Below is a small trained network, with its code and all its weights. Each question gives an input and a target symbol and asks what happens when units are switched off, that is, made to give their printed mean instead of their output.

import numpy as np


def w(rows, s, z=0):
    codes = np.array(rows[::2]) - 128.0
    scale = np.full(codes.shape[1], s)
    scale[-1] = z or s
    return codes * scale


def softmax(a):
    e = np.exp(a - a.max(-1, keepdims=True))
    return e / e.sum(-1, keepdims=True)


def log_softmax(a):
    a = a - a.max(-1, keepdims=True)
    return a - np.log(np.exp(a).sum(-1, keepdims=True))


def net(x, mask):
    ids = ['ΔΠΣΦΨΩαβεζηθλμτ'.index(c) for c in x.split()]
    T = len(ids)
    res = E[ids] + P[:T]
    u = 0
    for l in range(3):
        r = res
        for j in range(2):
            rows = slice(4 * j, 4 * j + 4)
            q, k, v = (r @ M[l][rows].T for M in (Q, K, V))
            z = softmax(np.where(np.tri(T) > 0, q @ k.T / 4**0.5, -1e9)) @ v
            o = O[l][rows]
            res = res + np.where(mask[u + j], z, o[:, -1]) @ o[:, :-1]
        u += 2
    return log_softmax(res[-1] @ U[:, :-1].T + U[:, -1])


Q, K, V, O = {}, {}, {}, {}
E = w([
[132,112,139,104,114,234,126,161,136,209,129],'Δ',
[81,125,168,113,171,92,132,145,120,171,118],'Π',
[145,151,129,102,180,159,134,182,169,125,125],'Σ',
[45,132,75,145,158,154,119,142,134,144,136],'Φ',
[169,99,77,174,143,224,140,102,54,112,132],'Ψ',
[151,119,122,121,185,125,164,83,162,97,116],'Ω',
[127,67,136,65,169,237,147,90,96,202,122],'α',
[140,99,166,105,104,204,113,146,74,90,83],'β',
[162,59,130,50,166,142,121,73,115,229,160],'ε',
[155,118,107,153,132,254,122,204,64,75,87],'ζ',
[64,95,81,110,186,111,100,87,95,63,107],'η',
[153,152,223,124,126,113,165,114,140,99,103],'θ',
[106,83,110,118,64,155,83,95,167,103,107],'λ',
[117,90,149,183,90,173,137,141,22,142,107],'μ',
[159,139,156,175,130,119,171,153,181,157,131],'τ',
],0.012)
P = w([
[139,202,118,88,92,121,182,111,101,96,171],'0',
[157,175,147,139,129,139,79,87,115,132,136],'1',
[149,183,80,90,112,109,151,126,114,151,67],'2',
[94,78,175,109,100,158,146,129,149,100,196],'3',
[160,117,146,161,153,147,41,121,142,172,73],'4',
[114,83,86,64,91,100,193,177,145,161,66],'5',
[112,15,199,161,141,158,66,151,179,131,166],'6',
[148,77,93,136,153,113,72,165,160,198,2],'7',
[96,3,119,89,114,100,163,201,181,162,73],'8',
],0.0073)
Q[0] = w([
[103,197,136,170,140,34,100,170,137,55,118],'L0H0',
[168,79,111,129,73,150,121,89,83,56,88],'L0H0',
[110,181,195,120,91,107,137,100,142,128,109],'L0H0',
[179,156,118,130,90,104,114,126,66,162,179],'L0H0',
[134,123,91,178,33,128,77,124,83,20,96],'L0H1',
[186,194,173,109,95,52,151,101,252,169,167],'L0H1',
[141,218,155,63,114,50,91,87,86,152,199],'L0H1',
[170,181,112,150,61,104,97,141,111,164,228],'L0H1',
],0.021)
K[0] = w([
[86,226,101,75,140,151,97,91,110,114,168],'L0H0',
[173,82,81,95,63,153,97,89,153,87,110],'L0H0',
[116,157,191,112,107,109,132,86,148,117,119],'L0H0',
[169,155,161,142,81,137,143,114,58,134,136],'L0H0',
[76,162,81,145,2,159,72,91,138,72,117],'L0H1',
[221,195,199,141,108,137,191,116,152,115,139],'L0H1',
[136,188,165,106,128,130,140,87,6,127,152],'L0H1',
[178,158,108,137,74,153,136,145,65,153,188],'L0H1',
],0.021)
V[0] = w([
[142,88,137,99,128,185,120,108,74,122,86],'L0H0',
[113,147,117,156,136,89,128,139,174,124,151],'L0H0',
[131,116,140,123,107,151,130,126,50,88,127],'L0H0',
[126,62,96,214,138,132,172,177,168,113,90],'L0H0',
[118,127,168,165,209,107,151,191,87,115,65],'L0H1',
[108,53,159,90,95,91,104,176,125,96,139],'L0H1',
[77,131,158,127,163,113,178,109,143,155,119],'L0H1',
[86,148,151,74,37,108,63,76,254,132,45],'L0H1',
],0.0089)
O[0] = w([
[160,97,205,94,97,148,159,77,138,152,66,176],'L0H0',
[100,137,70,153,151,110,109,169,133,99,166,105],'L0H0',
[153,137,187,116,87,144,148,69,112,88,96,120],'L0H0',
[45,89,114,160,162,198,189,147,129,109,76,170],'L0H0',
[93,172,208,166,144,131,159,82,151,133,31,91],'L0H1',
[98,40,123,114,98,75,193,151,155,131,144,159],'L0H1',
[171,134,170,104,172,117,175,120,103,154,99,131],'L0H1',
[253,17,56,135,67,26,68,210,120,158,125,253],'L0H1',
],0.0047,0.0055)
Q[1] = w([
[158,31,146,114,97,184,126,156,81,122,99],'L1H0',
[138,174,74,73,88,108,118,117,137,178,49],'L1H0',
[91,119,109,61,98,124,231,138,163,124,171],'L1H0',
[125,163,102,173,140,83,172,175,58,50,93],'L1H0',
[72,62,157,79,94,136,206,141,187,95,207],'L1H1',
[188,30,183,163,132,255,114,147,8,142,145],'L1H1',
[124,189,110,140,140,101,243,158,66,68,142],'L1H1',
[93,183,162,192,191,80,75,113,176,52,168],'L1H1',
],0.019)
K[1] = w([
[90,51,160,164,175,104,128,191,184,163,82],'L1H0',
[89,84,124,112,79,128,228,117,129,88,153],'L1H0',
[124,82,202,171,139,152,77,117,124,90,201],'L1H0',
[143,178,117,86,191,131,142,147,178,138,214],'L1H0',
[169,80,200,194,190,154,30,123,141,127,154],'L1H1',
[1,96,66,127,128,126,37,97,153,149,35],'L1H1',
[58,173,145,140,109,125,83,103,94,72,228],'L1H1',
[219,233,102,153,125,126,121,109,72,163,115],'L1H1',
],0.019)
V[1] = w([
[136,118,71,121,121,175,128,72,213,172,135],'L1H0',
[133,147,139,179,108,134,110,149,127,137,119],'L1H0',
[127,124,123,173,96,127,148,140,132,118,121],'L1H0',
[169,141,85,145,122,184,161,134,159,88,133],'L1H0',
[98,134,137,191,76,125,144,147,41,252,178],'L1H1',
[153,124,147,66,170,177,99,195,105,72,106],'L1H1',
[108,107,104,91,203,128,123,122,171,174,143],'L1H1',
[80,178,183,38,97,129,68,223,141,148,124],'L1H1',
],0.014)
O[1] = w([
[108,170,188,97,118,108,99,192,42,160,153,253],'L1H0',
[104,130,129,105,110,145,123,100,168,126,155,107],'L1H0',
[132,123,133,98,118,131,119,97,155,188,127,166],'L1H0',
[103,160,147,159,62,88,118,118,96,192,137,162],'L1H0',
[76,142,124,2,118,111,11,188,187,85,66,99],'L1H1',
[189,65,73,194,122,133,166,140,129,77,155,152],'L1H1',
[150,134,186,137,152,116,142,209,32,87,135,109],'L1H1',
[241,139,64,86,221,177,133,123,140,37,168,123],'L1H1',
],0.0077,0.0049)
Q[2] = w([
[89,251,103,160,160,39,172,113,155,76,111],'L2H0',
[177,170,68,127,112,138,129,131,85,156,14],'L2H0',
[105,149,175,183,127,200,115,104,153,90,118],'L2H0',
[176,134,126,189,177,110,10,102,109,156,113],'L2H0',
[101,64,170,95,113,136,151,144,172,109,214],'L2H1',
[167,84,90,94,81,173,153,108,142,172,130],'L2H1',
[87,170,117,108,68,141,219,146,128,72,115],'L2H1',
[115,143,189,175,109,196,91,99,135,92,119],'L2H1',
],0.021)
K[2] = w([
[123,250,107,114,67,91,143,83,135,50,197],'L2H0',
[87,104,122,53,88,151,245,153,116,102,129],'L2H0',
[148,161,124,154,134,152,105,90,86,101,54],'L2H0',
[165,171,47,96,126,85,177,158,108,181,47],'L2H0',
[171,92,185,193,167,123,31,111,137,152,121],'L2H1',
[146,93,123,118,70,66,103,98,123,109,170],'L2H1',
[51,136,133,142,151,169,88,84,118,74,204],'L2H1',
[113,172,43,146,131,129,89,96,74,130,77],'L2H1',
],0.02)
V[2] = w([
[229,130,228,120,54,108,124,142,189,130,122],'L2H0',
[136,142,144,118,106,209,142,117,86,148,105],'L2H0',
[145,91,160,90,120,59,121,35,84,55,101],'L2H0',
[69,77,38,111,71,177,76,141,61,106,152],'L2H0',
[125,98,126,110,200,91,124,153,173,172,158],'L2H1',
[109,108,153,138,173,5,118,51,85,122,156],'L2H1',
[146,103,139,51,177,157,120,40,74,159,119],'L2H1',
[126,176,98,97,138,82,126,117,142,91,133],'L2H1',
],0.014)
O[2] = w([
[122,212,39,108,66,117,186,63,82,129,50,210],'L2H0',
[136,188,148,132,55,120,82,183,166,121,157,159],'L2H0',
[88,101,70,149,147,189,99,187,122,115,33,128],'L2H0',
[141,131,183,230,184,128,2,78,166,90,141,254],'L2H0',
[143,172,59,96,122,113,84,135,88,168,119,121],'L2H1',
[174,94,99,173,207,113,53,163,91,214,45,111],'L2H1',
[96,102,75,127,189,38,184,145,111,131,47,117],'L2H1',
[122,73,158,109,107,116,128,143,100,149,133,80],'L2H1',
],0.0076,0.013)
U = w([
[126,185,109,103,134,73,124,127,129,73,157,14],'Δ',
[126,153,99,168,139,157,158,139,161,100,141,52],'Π',
[118,168,111,158,131,63,131,181,118,86,132,40],'Σ',
[122,141,114,89,134,125,102,150,205,147,116,81],'Φ',
[171,138,105,145,154,124,173,118,70,101,192,144],'Ψ',
[91,253,174,171,218,166,147,69,98,134,111,125],'Ω',
[123,161,172,125,100,176,104,175,44,74,85,85],'α',
[137,81,143,161,147,188,134,155,129,107,93,114],'β',
[158,123,98,62,190,139,112,141,108,126,120,201],'ε',
[72,115,171,132,91,85,134,128,145,134,97,94],'ζ',
[111,117,159,173,94,131,166,139,53,175,122,135],'η',
[184,63,66,163,37,80,70,129,121,123,160,158],'θ',
[107,148,154,48,114,160,128,84,121,223,158,251],'λ',
[151,107,123,100,129,188,165,93,149,144,93,150],'μ',
[127,113,164,100,177,109,98,141,142,146,179,249],'τ',
],0.0055,0.0029)

Each question gives the input, a string of symbols that net reads in full, and the target symbol t.
The units are the heads (4 rows each of Q, K, V and O). Each row of codes is followed by its name. A weight is (code - 128) times the scale printed after its matrix; where a second scale follows, it is the last column's (O and U).
mask holds one flag per head, layer by layer. A switched-off head (its flag False) gives its mean, the last column of its rows in O, instead of its output. The means were averaged over made-up inputs and are rounded, as every weight is.
A unit's drop is (log p(t) with every unit on - log p(t) with that unit switched off) / (log p(t) with every unit on - log p(t) with every unit switched off).
The circuit of an input: a set's keep is (log p(t) with only the set's units on - log p(t) with every unit switched off) / (log p(t) with every unit on - log p(t) with every unit switched off). Starting from all 6 units, units are removed one at a time, each time the one whose removal leaves the highest keep (on an exact tie, the one counted first), for as long as the keep stays at least 0.8.
circuit, biggest first: the units of the circuit, biggest drop first
unit that matters most: the unit with the biggest drop
which heads matter: for each layer, one digit per head in row order, 1 if its drop is at least 0.15 and else 0, layers parted by /
drop of u: that unit's drop, to one decimal
input β Ω μ ε τ λ η, target λ: circuit, biggest first -> L2H0; L2H1; L1H0
input Φ μ Σ, target τ: circuit, biggest first -> L2H0; L0H1
input Σ λ θ λ λ Π, target Ω: unit that matters most -> L0H1
input η λ λ λ Φ λ Σ λ η, target Ψ: circuit, biggest first -> L1H1; L2H0
input λ λ λ Ψ, target θ: which heads matter -> 01 / 00 / 10
input λ ζ Φ Σ, target θ: which heads matter -> 00 / 11 / 10
input τ λ ζ Φ λ α Φ Φ Φ, target τ: which heads matter -> 10 / 00 / 10
input Ω λ τ λ Ω, target λ: which heads matter -> 00 / 00 / 10
input λ Σ Ω Φ Φ, target η: circuit, biggest first -> L1H1; L2H0; L0H1
input Σ μ ε λ β λ μ, target θ: which heads matter -> 01 / 00 / 00
input λ Σ α ζ λ Φ, target θ: circuit, biggest first -> L1H1; L1H0
input α τ Ψ Ψ μ, target ζ: circuit, biggest first -> L2H1; L0H0; L1H1
input Σ Φ Δ λ τ θ, target Ω: circuit, biggest first -> L2H0; L0H1
input η Ω Φ Π Π Φ λ Σ Δ, target λ: circuit, biggest first -> L2H0; L0H1; L2H1
input β Σ Φ β, target α: circuit, biggest first -> L2H0; L0H0; L1H1
input τ Σ Π Φ, target Ψ: circuit, biggest first -> L1H1; L2H0; L0H1
input τ Φ ε λ τ λ α τ Π, target Σ: unit that matters most -> L2H1
input λ λ Φ μ, target α: circuit, biggest first -> L0H0; L1H1; L2H0
input λ τ Ψ, target θ: circuit, biggest first -> L0H1; L2H0
input λ Σ Φ Φ τ λ Σ, target λ: unit that matters most -> L2H0
input μ λ τ τ η Ω η Σ Ω, target β: which heads matter -> 00 / 10 / 10
input Φ τ η, target τ: which heads matter -> 00 / 00 / 10
input μ η λ Σ μ Φ Σ ζ τ, target Ψ: which heads matter -> 00 / 01 / 10
input Ω Φ λ λ θ Δ, target λ: which heads matter -> 01 / 00 / 10
input Φ λ Σ λ Δ Φ Φ, target Δ: which heads matter -> 00 / 01 / 11
input θ Σ η λ λ α, target λ: which heads matter -> 11 / 00 / 10
input τ β Φ Π λ Ω, target ε: which heads matter -> 00 / 01 / 11
input μ ε λ λ η, target Ω: unit that matters most -> L0H1
input λ θ λ Φ, target μ: drop of L2H0 -> 0.6
